(in the rows, 128 means zero)
[103 126 107 156 104 149 114 141 170 118 151  48 134 124 145 173 128 154
  94 130 157 155 121 103  79 145  81 168 116  77  83  97 143 110 195  97
 108 142 108 117 128 152 134]  <37>
[145 118 150 149 144 117 139 103 112 116 178 110 115 127 115 151 161 136
 117  82 115 135 152 100 149 138 126 164  57 129 178 110 129 111 169  86
 145 132 150 169 105 143 143]  <126>
[107 145  83 141 145 150 130 142 169 118 150  34 143 132 169 188 113 114
 111 135 157 198 129 122  84 152  82 154 112  80  88 107 145 137 164 122
 103 147 135 114 127 153 149]  <126>
[138 126 143 144 114 120 141 114 113 111 167 100 116 122 118 140 152 158
 102  88 109 137 149 101 152 142 141 176  52 123 171 110 131 113 177  82
 145 126 141 159 113 142 151]  <126>
[128 130 125 122 138 154 133 125 129  99 140  67 139 148 161 189  81 118
 216 144 105 174 142 118 102 135 140 156 114 198  70 123 230 114 147 127
 128  93 111  80 127  83 167]  <202>
[113 120 114 132 159 132 157 141 132 182 217 139 135 135 154 152 156 124
 145  90 136 116 118 129 132 114  63 112 128 165 126 106 140  67 145 160
 104 101 131 150 121  87 102]  <13>
[135 115 138 120 118 157 137 115  96  86 141  53 130 145 160 183  78 124
 196 156 105 152 153 123 102 143 131 145 123 174  85 133 229  88 158 111
 103 103  99  91 131  93 174]  <11>
[108 132 140 138 136 143 163 133 141 186 207 122 150 134 151 162 139 119
 160 129 149 120 112 116 140 111  76 138 134 171 124 103 156  51 137 168
 114 112 119 139 125  98 101]  <57>
[131 135 119 116 132 155 124 138 125  82 133  84 133 160 166 188  79 103
 207 145 105 170 147 117 103 132 142 152 118 181  63 129 243 130 150 125
 123 108 124  83 129  84 164]  <197>
[ 94 146 106 146  92 152 124 149 141 110 157  36 138 129 149 175 123 144
  97 127 159 161 132 111  84 155  90 170 109  78  83 101 157 123 200  97
 106 149 102 116 121 134 138]  <13>
[139 134 149 141 125 115 144 118 108 115 165  99 117 127 100 128 160 157
  88  96 112 122 146  99 149 135 137 156  47 127 182 114 130  98 182  82
 141 121 148 161 110 140 145]  <49>
[136 126 176 154 116 122 131  92  94 131 162  73 104 133 109 157 143 157
  92  96 111 112 144 110 147 149 144 153  43 141 185  83 147 103 192  88
 156 129 141 143 104 134 162]  <38>
[157 140 141 149 134 113 136 120 122 110 170  96 114 107 104 134 154 167
  94  87 113 121 154 103 140 130 141 177  45 127 167 100 124  98 183  77
 142 126 155 157 114 131 141]  <212>
[107 145 111 152 106 145 119 140 164 130 161  46 138 123 145 177 122 160
 107 135 160 166 120 100  82 151  86 168 106  84  79  99 146 111 188 103
 111 157 116 114 130 146 144]  <57>
[112 142 104 148 133 150 122 146 169 118 157  45 138 100 144 170 125 144
  89 135 160 165 126 124  69 144  97 166 117  76  67 105 140 141 158 113
 108 141 114 118 134 147 119]  <212>
[104 123 140 144 138 135 155 129 146 171 208 123 141 122 139 157 134 120
 140 122 150 108 126 133 131 108  90 148 134 161 128 100 155  41 141 161
 113 114 133 136 128  98  92]  <212>
[130 125 135 122 130 154 128 115 118  83 132  58 132 151 172 182  82 115
 193 149 104 160 151 120  96 132 135 149 114 192  87 121 222 102 160 115
 116  98 112  83 129  86 178]  <61>
[ 81  92 135 125 129 146 169 118 123 153 219 124 132 130 159 151 150 133
 146 120 131 125 121 151 138 118  79 130 130 166 106 116 162  81 125 169
 111  96 100 159 136  94  94]  <126>
[141 131 118 117 132 162 129 134 130  96 140  83 127 156 163 185  91 110
 190 150  99 159 157 117  89 126 140 145 109 194  78 132 231 130 152 131
 129 106 121  87 125  79 163]  <49>
[138 122 147 130 115 152 121 122 109  81 138  58 132 153 161 177  73 112
 202 166  96 153 145 120  97 135 133 149 128 180  67 128 229 102 158 116
 121 115 108  86 130  88 173]  <93>
[162 124 122 132 130 154 108 145 111  82 137  63 115 135 169 174  69  97
 186 153 102 152 143 103  96 121 124 129 125 217 104 100 221  96 156 137
 131 113 102  79 137  75 176]  <37>
[148 118 158 134 131 146 130 144  93  96 137  86 122 157 161 181  78  89
 189 153  99 152 141 103 117 114 123 127 118 212  86 123 226 108 141 151
 122 102  98  74 139  86 167]  <49>
[101 105 121 125 137 148 163 121 131 149 219 122 132 120 153 144 141 133
 127 118 139 111 127 143 134 107  81 139 130 167 103 103 147  66 131 162
 111 108 121 161 126  91  90]  <212>
[ 93 148 106 145  93 143 126 142 153 118 148  46 145 111 145 174 121 160
 104 135 158 162 121 112  80 143  95 186 111  86  76 105 162 112 189  94
 114 146 102 109 125 137 128]  <202>
[154 137 142 147 124 114 140 122 115 104 159  93 118 113 101 134 143 166
  96  84 119 121 154 111 147 128 152 181  57 123 167 104 126  93 177  76
 144 125 152 157 110 129 141]  <212>
[106 117 159 139 139 134 163 131 131 194 202 117 141 127 145 160 147 123
 140 128 141  99 123 126 131 100  86 138 132 168 141 109 155  46 140 169
 110 102 124 143 127 100  94]  <49>
[133 141 146 148 129 113 137 114 109 116 160  79 120 128 112 137 150 174
 120  87 113 140 129 108 151 146 137 165  42 123 172 109 132 112 186  79
 144 135 141 154 106 136 156]  <57>
[138 124 159 125 130 144 121 120 100  88 131  60 136 144 162 178  68 117
 201 152 107 161 147 108 104 136 134 144 117 176  88 124 240  88 158 123
 115 113 115  69 141  90 179]  <197>
[140 125 175 151  95 122 124 105  78 128 169  64 111 130 103 144 145 163
  93  91 115 116 135 124 142 146 137 139  43 134 188  97 143 101 195  85
 139 125 150 143 110 139 166]  <13>
[104 145 121 157 100 148 120 148 158 123 153  46 139 123 146 178 122 152
 115 140 160 166 127 104  77 149  86 171 116  77  73 107 154 125 186 105
 107 157 114 118 129 147 138]  <57>
[145 130 149 151 150 102 145 109 106 131 167  97 122 124 107 150 164 150
 128  79 118 133 138  98 144 140 133 175  52 137 172 107 130 105 173  75
 142 127 131 158 102 139 141]  <202>
[ 83  92 129 127 135 144 165 116 123 157 217 118 131 126 158 155 149 130
 142 116 134 122 122 145 132 110  79 131 134 155 110 117 157  89 123 177
 114 105 107 158 125  96  96]  <126>
[138 124 177 146  99 119 130  95  84 135 165  62 112 132 102 146 144 152
  84  83 120 123 138 118 145 144 136 144  46 131 202  96 140 118 182  89
 151 128 142 145 100 132 164]  <13>
[145 131 138 150 110 121 132 116 116 124 160  95 119 129 103 130 153 161
  99  88 110 124 141  93 155 139 131 168  41 124 182 102 124  97 191  70
 145 119 142 149 107 143 150]  <37>
[107 126 135 140 155 134 156 138 153 180 217 116 136 133 150 161 149 111
 152 136 135 108 108 119 137 118  78 140 143 172 124 100 154  47 148 160
 107 107 120 148 123  94 102]  <93>
[100 144 110 148 119 143 111 149 154 113 151  52 135 110 136 175 131 149
  91 147 151 162 123 119  55 144  86 155 113  73  69 125 148 152 166 113
 106 140 112 114 137 151 116]  <49>
[110 110 120 118 168 142 163 130 141 189 221 146 139 127 157 154 157 119
 143  96 143 130 110 127 136 116  65 114 135 170 122 109 140  81 118 168
 108  91 122 153 130 103 106]  <126>
[ 90 105 145 127 133 149 163 114 134 157 215 122 136 143 151 158 141 128
 144 129 139 113 120 135 142 113  85 125 138 165 101 102 158  72 133 164
 120  91 107 161 120 102  91]  <38>
[102 117 122 124 172 139 165 135 127 192 218 140 133 119 155 152 160 115
 137  96 135 121 113 136 137 114  63 113 128 167 120 111 142  87 126 170
 102  94 121 154 131  96 104]  <126>
[102 120 133 142 128 138 151 137 150 178 197 118 140 130 144 163 133 101
 147 130 137 108 122 117 133 106  68 143 130 158 131 101 154  51 140 168
 111 105 110 146 122  97  94]  <37>
[156 129 121 131 120 151 114 145 104  65 141  65 124 151 172 179  63  89
 194 148 106 157 142 112 103 123 128 126 124 221  97 106 223  91 155 142
 128 115 110  76 135  70 173]  <13>
[133 129 154 138 101 123 131  97  91 127 166  61 105 132 111 154 135 165
  89  97 121 123 138 116 148 167 139 151  46 124 193 101 151 118 184  81
 142 133 139 156 101 135 172]  <11>
[140 133 161 147 122 117 126 103  94 134 160  77 108 127 116 153 150 156
  89  93 117 113 140 109 143 150 138 154  45 145 191  87 144 112 185  86
 144 125 149 144 103 132 165]  <61>
[146 123 118 129 122 162 117 136 129 102 133  73 132 163 161 191  81 104
 210 137 101 170 152 120 100 132 134 156 116 188  76 123 228 130 157 126
 127 101 112  80 125  78 164]  <37>
[147 124 151 142 134 116 143 114 106 134 176 101 116 136 115 146 166 152
 113  73 120 136 145 107 146 147 128 162  50 133 181 108 123 105 190  75
 135 124 135 155 110 133 143]  <13>
[144 128 142 151 152 111 146 107 109 115 167  91 122 126 112 145 164 146
 130  84 117 134 143  99 148 144 128 171  47 136 164 103 127  97 181  72
 136 124 143 172 105 140 144]  <202>
[144 125 139 127 127 142 141 140  93  92 130  78 125 144 166 182  72  91
 206 153  96 161 141 106 120 102 125 149 120 211  74 122 228 110 130 144
 129  99  80  77 128  75 162]  <202>
[100 102 121 127 128 154 161 118 131 155 212 121 136 124 154 146 136 135
 132 116 146 115 124 148 136 110  87 140 129 167 107 104 149  72 126 157
 120 112 117 151 127  89  91]  <212>
[108 139 114 146  87 158 110 154 157 120 126  42 143 114 139 177 110 118
 103 143 160 159 128 110  67 134  91 178 117  63  79 116 150 142 181 117
 102 144 109 116 125 152 134]  <37>
[174 132 122 133 129 151 120 143 108  75 150  80 120 133 172 175  63  95
 182 154 106 155 156 114 103 112 135 142 126 227  92 100 221  87 141 141
 136 123 121  77 141  68 162]  <212>
[129 144 112 143  94 161 118 152 161 108 137  53 141 116 149 174 106 123
  99 138 169 162 138 118  71 131 110 191 115  72  67 115 144 132 176 113
 102 149 127 121 130 146 129]  <212>
[119 130 145 135 123 122 130  95 101 103 157  94 106 137 105 151 132 162
 102  91 104 117 146 111 146 143 139 163  54 127 146 117 134 109 188  70
 143 126 129 144 101 130 153]  <38>
[120 120 111 133 171 135 158 136 144 186 221 136 129 116 149 151 154 130
 128  94 142 113 126 134 129 109  77 123 126 169 114  90 139  68 133 161
 113 105 145 153 128  91 102]  <212>
[174 138 141 133 132 148 117 141  94  76 138  69 123 142 171 179  69 114
 208 164 109 167 132 101 107 116 130 128 127 231 100 106 218  99 140 157
 141 115 103  69 146  72 172]  <57>
[110 156  66 130 142 141 137 145 168 101 150  41 140 144 167 186 110 124
 115 142 160 186 136 114  89 163  80 153 115  75  83 113 152 127 172 105
  95 146 131 131 118 149 140]  <11>
[137 128 164 149 105 116 124 103  95 141 164  78 109 131 108 155 144 164
  96  88 117 125 129 113 144 148 141 162  41 117 173 103 148 114 183  81
 143 136 144 143 115 134 164]  <197>
[114 115 129 138 146 132 160 123 112 188 204 141 131 143 161 164 149 134
 131 123 125 118 112 130 149 119  75 140 140 173 118 100 147  75 131 161
 113 114 108 127 128 103  98]  <95>
[121 159  81 140 134 149 128 150 180 113 145  44 142 151 169 182 111 108
 111 151 151 185 119 105  84 155  85 160 117  89  65 107 144 144 175 110
 108 153 134 116 122 148 150]  <93>
[136 138 126 119 129 158 127 133 129  96 135  78 133 158 158 189  83 116
 220 150 104 177 138 123 106 124 140 147 115 194  73 128 226 128 146 137
 132 106 116  81 128  80 170]  <57>
[103 127 118 129 173 136 161 139 119 180 213 144 131 144 158 159 151 116
 151  99 136 115 109 135 140 120  75 122 136 173 109 107 149  81 135 160
 102  99 127 165 122  98 110]  <95>
[149 131 144 127 131 147 127 144  91  93 134  86 113 157 173 181  67  96
 199 159  98 157 147 110 119 118 137 145 131 205  69 120 226 121 132 144
 125  98  89  83 139  83 168]  <95>
[102 113 133 136 148 125 172 115 128 180 199 128 144 128 155 160 146 139
 143 121 129 122 103 126 140 113  71 131 128 174 119 104 149  56 134 162
 116 115 106 126 127 104 102]  <202>
[147 115 150 128 128 159 124 122 115  84 138  53 127 149 167 174  73 110
 199 171  95 148 144 118 101 137 134 144 125 194  73 122 226  88 157 123
 115 103 108  81 137  85 174]  <93>
[113 117 118 131 175 130 164 137 134 193 214 143 131 131 148 158 170 126
 130  94 135 115 112 120 120 110  71 116 122 175 120 106 140  83 136 168
 109  97 133 146 129  98 103]  <49>
[114 137  90 129  94 151 124 136 152 106 136  42 142 136 153 180 105 118
 114 138 156 172 131 115  80 151 103 184 128  62  72 131 148 135 174 108
  83 142 122 126 119 148 143]  <11>
[106 118 135 134 133 143 163 137 136 180 217 124 147 137 154 160 145 118
 149 114 145 112 110 133 136 115  72 130 131 173 141 106 151  36 148 166
 103 101 115 141 124  91  94]  <13>
[103 128 114 150 107 145 122 143 157 126 162  50 129 121 146 176 134 155
  84 133 157 154 128 108  67 149  92 164 108  76  88 104 148 116 188 104
 108 153 117 130 128 151 137]  <49>
[116 130 121 124 184 133 162 130 138 185 209 146 137 139 154 162 156 119
 143  98 135 118 114 131 131 121  74 109 133 173 118  98 145  79 136 165
 113  96 126 154 119  93 100]  <38>
[125 146 104 145  96 157 115 146 153 106 142  54 141 117 150 182 104 121
 103 133 164 163 141 116  67 133 107 196 118  73  69 114 145 135 175 114
 106 159 132 124 123 141 131]  <212>
[111 126 126 127 170 136 162 134 134 190 211 144 134 132 147 167 156 122
 146 105 135 109 119 128 128 115  75 117 130 172 115  98 144  68 137 160
 111  92 122 150 123 100 100]  <38>
[166 143 119 137 131 148 112 148 117  64 137  71 117 155 170 169  68  78
 192 163  99 152 133 106  99 131 140 138 138 215  78 119 224 109 152 137
 129 121 101  83 137  61 171]  <93>
[139 153 142 146 115 115 138 116 101 107 153  91 121 127 108 136 147 175
 115  91 119 134 135 100 144 144 137 165  40 126 174 106 133 105 187  73
 154 138 137 152 111 131 156]  <57>
[174 133 121 130 127 158 121 146 111  88 143  74 120 152 175 178  74  96
 190 167 100 154 132 115  99 127 131 134 135 226  80 112 223  93 149 129
 127 110 104  72 144  70 173]  <93>
[111 117 119 122 164 132 158 143 132 180 214 141 140 136 148 152 155 120
 146  90 146 122 114 133 134 119  64 103 132 166 122 107 147  72 139 167
 103  97 124 146 123  89 100]  <13>
[116 125 113 132 163 138 153 138 144 182 222 137 132 128 149 147 165 132
 138 114 128 111 104 122 126 124  67 120 132 173 110 107 140  77 144 150
 108 101 129 147 128  94 104]  <93>
[114 141 105 145  95 159 113 150 162 108 126  36 146 129 148 175 103 118
 110 138 165 170 125 111  75 145  94 176 112  65  80 116 149 136 181 117
 106 143 107 120 125 144 135]  <37>
[154 131 147 148 152 115 139 108 114 127 176  95 115 136 114 146 166 147
 117  95 111 125 132 103 137 147 126 158  60 139 168 106 128 100 182  69
 136 126 148 161 107 138 151]  <93>
[106 115 148 132 144 142 166 133 143 195 205 125 146 133 155 163 143 119
 143 130 143 108 117 123 133 109  78 132 129 173 136 106 154  48 134 177
 110 100 123 143 129 100  94]  <49>
[109 161  80 139 133 140 135 138 173 106 143  46 157 143 162 181 109 124
 129 136 157 191 120 110  85 148  80 165 100  91  76 113 151 129 169 109
 112 145 127 119 115 145 136]  <202>
[ 96 167  69 138 146 144 131 143 175  99 139  39 145 144 176 187 115 116
 112 139 158 182 126 109  85 149  82 159 101  89  81 100 150 134 182 106
 107 147 134 120 114 144 148]  <61>
[105 159  80 140 133 144 123 146 166  93 143  54 133 149 166 187 106 111
 117 144 158 181 134 108  84 144  86 166 116  88  69 101 153 137 172 111
 111 148 136 132 120 148 143]  <95>
[ 95 156  95 145 121 145 112 141 170 111 148  48 136 117 155 180 122 135
 100 142 157 165 130 118  61 158  88 168 105  74  69 114 151 144 171 104
 103 137 108 122 129 138 124]  <61>
[135 140 148 148 118 116 138 110 106 114 156  96 124 135 111 137 148 171
 122  91 110 135 132 104 153 146 138 170  51 125 163 113 135 103 187  81
 142 135 141 146 109 133 153]  <57>
[101 142 114 155 101 156 119 150 144 126 160  46 130 122 151 183 125 148
  94 141 159 147 132 110  81 150  95 184 126  83  68 100 157 130 187  97
 103 149 109 127 123 150 135]  <95>
[140 130 178 148 119 125 128 103  95 140 163  78 112 135 107 161 140 153
  99  95 112 117 138 117 144 154 146 148  54 134 176  91 141 122 179  91
 149 124 145 156 101 147 163]  <38>
[114 113 115 131 179 135 156 136 140 186 209 131 137 128 150 147 158 124
 142  99 134 120 108 125 138 119  58 108 123 171 127  97 139  67 143 158
 105  95 123 145 129 102 104]  <37>
[104 108 146 137 136 137 156 132 139 187 206 129 140 129 146 161 146 119
 139 123 138 102 122 119 125 109  76 135 129 171 132 104 156  43 144 166
 106 106 132 142 127 101  99]  <49>
[162 123 147 154 151 113 139 100 115 126 176  99 117 129 115 151 154 149
 113  70 125 137 152 105 149 134 135 177  52 136 175  92 118  90 180  74
 143 131 171 158 109 137 146]  <212>
[131 144 132 146 137 101 140 111 116 110 153  83 118 116 109 132 152 170
 114  84 111 135 136 100 144 137 142 180  41 122 170 110 132  99 184  71
 147 122 133 148 106 128 144]  <202>
[134 131 139 151 122 118 132 112 116 120 163  86 115 126 102 133 154 166
  99  85 112 126 137  98 151 148 130 164  36 129 181  99 127 100 192  71
 147 119 133 145 113 139 149]  <37>
[129 126 141 126 121 147 138 122 104  87 133  55 147 136 151 183  78 117
 212 155  99 160 144 128 101 119 130 154 118 187  71 128 236  83 154 119
 117 102 101  82 128  85 166]  <202>
[111 151 104 140 109 150 116 144 159 109 146  36 140 115 143 176 113 151
 111 151 163 179 117 114  59 151  87 156 109  77  72 117 141 150 151 121
 114 147 102 118 134 148 133]  <57>
[116 149 103 137 102 160 115 156 147 101 140  43 141 125 155 184 105 119
 112 148 161 160 136 116  66 140  96 186 130  72  62 121 159 145 168 116
  95 145 112 140 116 145 131]  <95>
[130 133 125 134 117 118 136 100 101 112 171  88 107 138 115 151 139 184
 106  93 114 123 141 112 148 156 139 168  55 119 161 127 140 106 191  61
 134 132 126 147 105 128 151]  <11>
[ 91 142 121 146 103 148 123 131 158 116 154  48 133 133 151 189 115 155
 102 139 154 157 129 112  80 148 100 177 118  85  78  98 151 112 190 102
 114 138 110 118 124 150 133]  <38>
[146 132 166 143 139 119 146  99 111 126 172 101 118 141 111 156 154 147
 115  96 117 127 152  99 151 141 133 159  52 141 168  95 128  98 178  79
 147 112 150 164 107 150 144]  <38>
